Here is a tiny trained network, its code and every weight. The questions are about switching its units off for an input and a target symbol, where a switched-off unit gives its printed mean instead of its output.

import numpy as np


def w(rows, s, z=0):
    codes = np.array(rows[::2]) - 128.0
    scale = np.full(codes.shape[1], s)
    scale[-1] = z or s
    return codes * scale


def f(y):
    return y / 2 * (1 + np.tanh(0.7978845608 * (y + 0.044715 * y**3)))


def softmax(a):
    e = np.exp(a - a.max(-1, keepdims=True))
    return e / e.sum(-1, keepdims=True)


def log_softmax(a):
    a = a - a.max(-1, keepdims=True)
    return a - np.log(np.exp(a).sum(-1, keepdims=True))


def net(x, mask):
    ids = ['αβγδεζηθλξπστψ'.index(c) for c in x.split()]
    T = len(ids)
    res = E[ids] + P[:T]
    q, k, v = (res @ M[0].T for M in (Q, K, V))
    z = softmax(np.where(np.tri(T) > 0, q @ k.T / 2**0.5, -1e9)) @ v
    res = res + np.where(mask[0], z, O[0][:, -1]) @ O[0][:, :-1]
    y = f(res @ A[0][:, :-1].T + A[0][:, -1])
    res = res + np.where(mask[1:17], y, B[0][:, -1]) @ B[0][:, :-1]
    return log_softmax(res[-1] @ U[:, :-1].T + U[:, -1])


Q, K, V, O, A, B = {}, {}, {}, {}, {}, {}
E = w([
[188,106,159],'α',
[236,185,147],'β',
[102,94,144],'γ',
[215,153,156],'δ',
[150,67,164],'ε',
[200,76,173],'ζ',
[201,143,158],'η',
[83,64,133],'θ',
[69,112,79],'λ',
[218,166,163],'ξ',
[111,87,139],'π',
[248,103,180],'σ',
[53,42,132],'τ',
[150,140,127],'ψ',
],0.016)
P = w([
[78,36,4],'0',
[159,115,223],'1',
[205,70,119],'2',
[141,105,195],'3',
[195,66,112],'4',
[140,127,171],'5',
[192,67,105],'6',
[94,121,153],'7',
[183,63,97],'8',
[128,142,145],'9',
[183,69,90],'10',
],0.019)
Q[0] = w([
[178,1,32],'H1',
[123,150,205],'H1',
],0.0088)
K[0] = w([
[185,77,2],'H1',
[199,141,199],'H1',
],0.0098)
V[0] = w([
[32,224,60],'H1',
[4,87,175],'H1',
],0.012)
O[0] = w([
[227,118,123,1],'H1',
[168,248,135,149],'H1',
],0.018,0.0064)
A[0] = w([
[95,188,254,144],'N1',
[158,61,156,148],'N2',
[111,204,9,254],'N3',
[137,85,91,73],'N4',
[46,146,70,232],'N5',
[83,125,108,119],'N6',
[111,181,253,81],'N7',
[95,102,218,188],'N8',
[174,177,95,31],'N9',
[204,210,122,150],'N10',
[103,210,205,189],'N11',
[6,219,208,74],'N12',
[77,24,151,112],'N13',
[162,155,189,223],'N14',
[101,38,158,90],'N15',
[153,191,147,92],'N16',
],0.0097,0.0065)
B[0] = w([
[95,117,109,183],'N1',
[78,133,45,154],'N2',
[147,111,237,179],'N3',
[148,162,67,137],'N4',
[156,107,217,229],'N5',
[177,108,119,173],'N6',
[80,208,75,158],'N7',
[78,106,101,208],'N8',
[126,166,49,170],'N9',
[70,148,151,215],'N10',
[65,126,134,171],'N11',
[239,50,78,251],'N12',
[110,216,114,245],'N13',
[65,74,182,167],'N14',
[176,254,131,206],'N15',
[95,115,11,160],'N16',
],0.0061,0.019)
U = w([
[128,128,135,111],'α',
[111,127,8,46],'β',
[136,155,155,94],'γ',
[119,121,59,123],'δ',
[148,122,254,166],'ε',
[78,101,176,187],'ζ',
[126,121,88,97],'η',
[122,186,179,77],'θ',
[211,177,112,123],'λ',
[118,125,74,67],'ξ',
[140,155,175,117],'π',
[23,107,134,152],'σ',
[94,206,161,16],'τ',
[186,22,108,254],'ψ',
],0.0096,0.0081)

Each question gives the input, a string of symbols that net reads in full, and the target symbol t.
The units are the heads (2 rows each of Q, K, V and O) and the neurons (one row each of A and B). Each row of codes is followed by its name. A weight is (code - 128) times the scale printed after its matrix; where a second scale follows, it is the last column's (O, A, B and U).
mask holds one flag per unit, heads first, then neurons. A switched-off unit (its flag False) gives its mean, the last column of its rows in O or B, instead of its output. The means were averaged over made-up inputs and are rounded, as every weight is.
A unit's drop is (log p(t) with every unit on - log p(t) with that unit switched off) / (log p(t) with every unit on - log p(t) with every unit switched off).
The circuit of an input: a set's keep is (log p(t) with only the set's units on - log p(t) with every unit switched off) / (log p(t) with every unit on - log p(t) with every unit switched off). Starting from the 12 units with the biggest drops (on a tie, the unit counted first), units are removed one at a time, each time the one whose removal leaves the highest keep (on an exact tie, the one counted first), for as long as the keep stays at least 0.8.
circuit, biggest first: the units of the circuit, biggest drop first
most important unit: the unit with the biggest drop
k most important neurons: the k neurons with the biggest drops, biggest first
drop when u is switched off: that unit's drop, to one decimal
input δ ψ λ λ δ α, target σ: most important unit -> N8
input τ λ δ, target τ: circuit, biggest first -> (H1; N10; N12)
input ξ λ η π θ, target β: circuit, biggest first -> (H1; N2; N3; N13)
input β ψ ζ λ ε, target β: circuit, biggest first -> (H1; N2; N5; N13)
input τ σ λ β β λ λ β ψ λ β, target τ: circuit, biggest first -> (H1; N12; N10)
input β ε δ β λ λ β λ θ, target β: circuit, biggest first -> (H1; N2; N4; N13)
input β λ ψ, target β: circuit, biggest first -> (H1; N2; N5; N13)
input λ σ θ σ λ ψ, target σ: 2 most important neurons -> (N13; N8)
input ψ λ ζ λ ψ, target ψ: circuit, biggest first -> (N13; H1)
input ψ β τ λ τ λ ξ λ λ β γ, target ψ: 2 most important neurons -> (N13; N15)
input ψ τ ψ λ ψ α δ, target ψ: 3 most important neurons -> (N13; N15; N7)
input τ λ α, target τ: 2 most important neurons -> (N10; N12)
input λ λ γ λ θ, target λ: drop when H1 is switched off -> 0.8
input ε γ σ β ψ, target ε: drop when N8 is switched off -> 0.2
input ψ ψ λ, target ψ: drop when N13 is switched off -> 0.6
input τ λ τ θ β λ δ β β λ λ, target τ: drop when N14 is switched off -> 0.0
input β β ξ α ψ δ π, target β: most important neuron -> (N2)
input λ ψ α, target λ: 2 most important neurons -> (N9; N8)
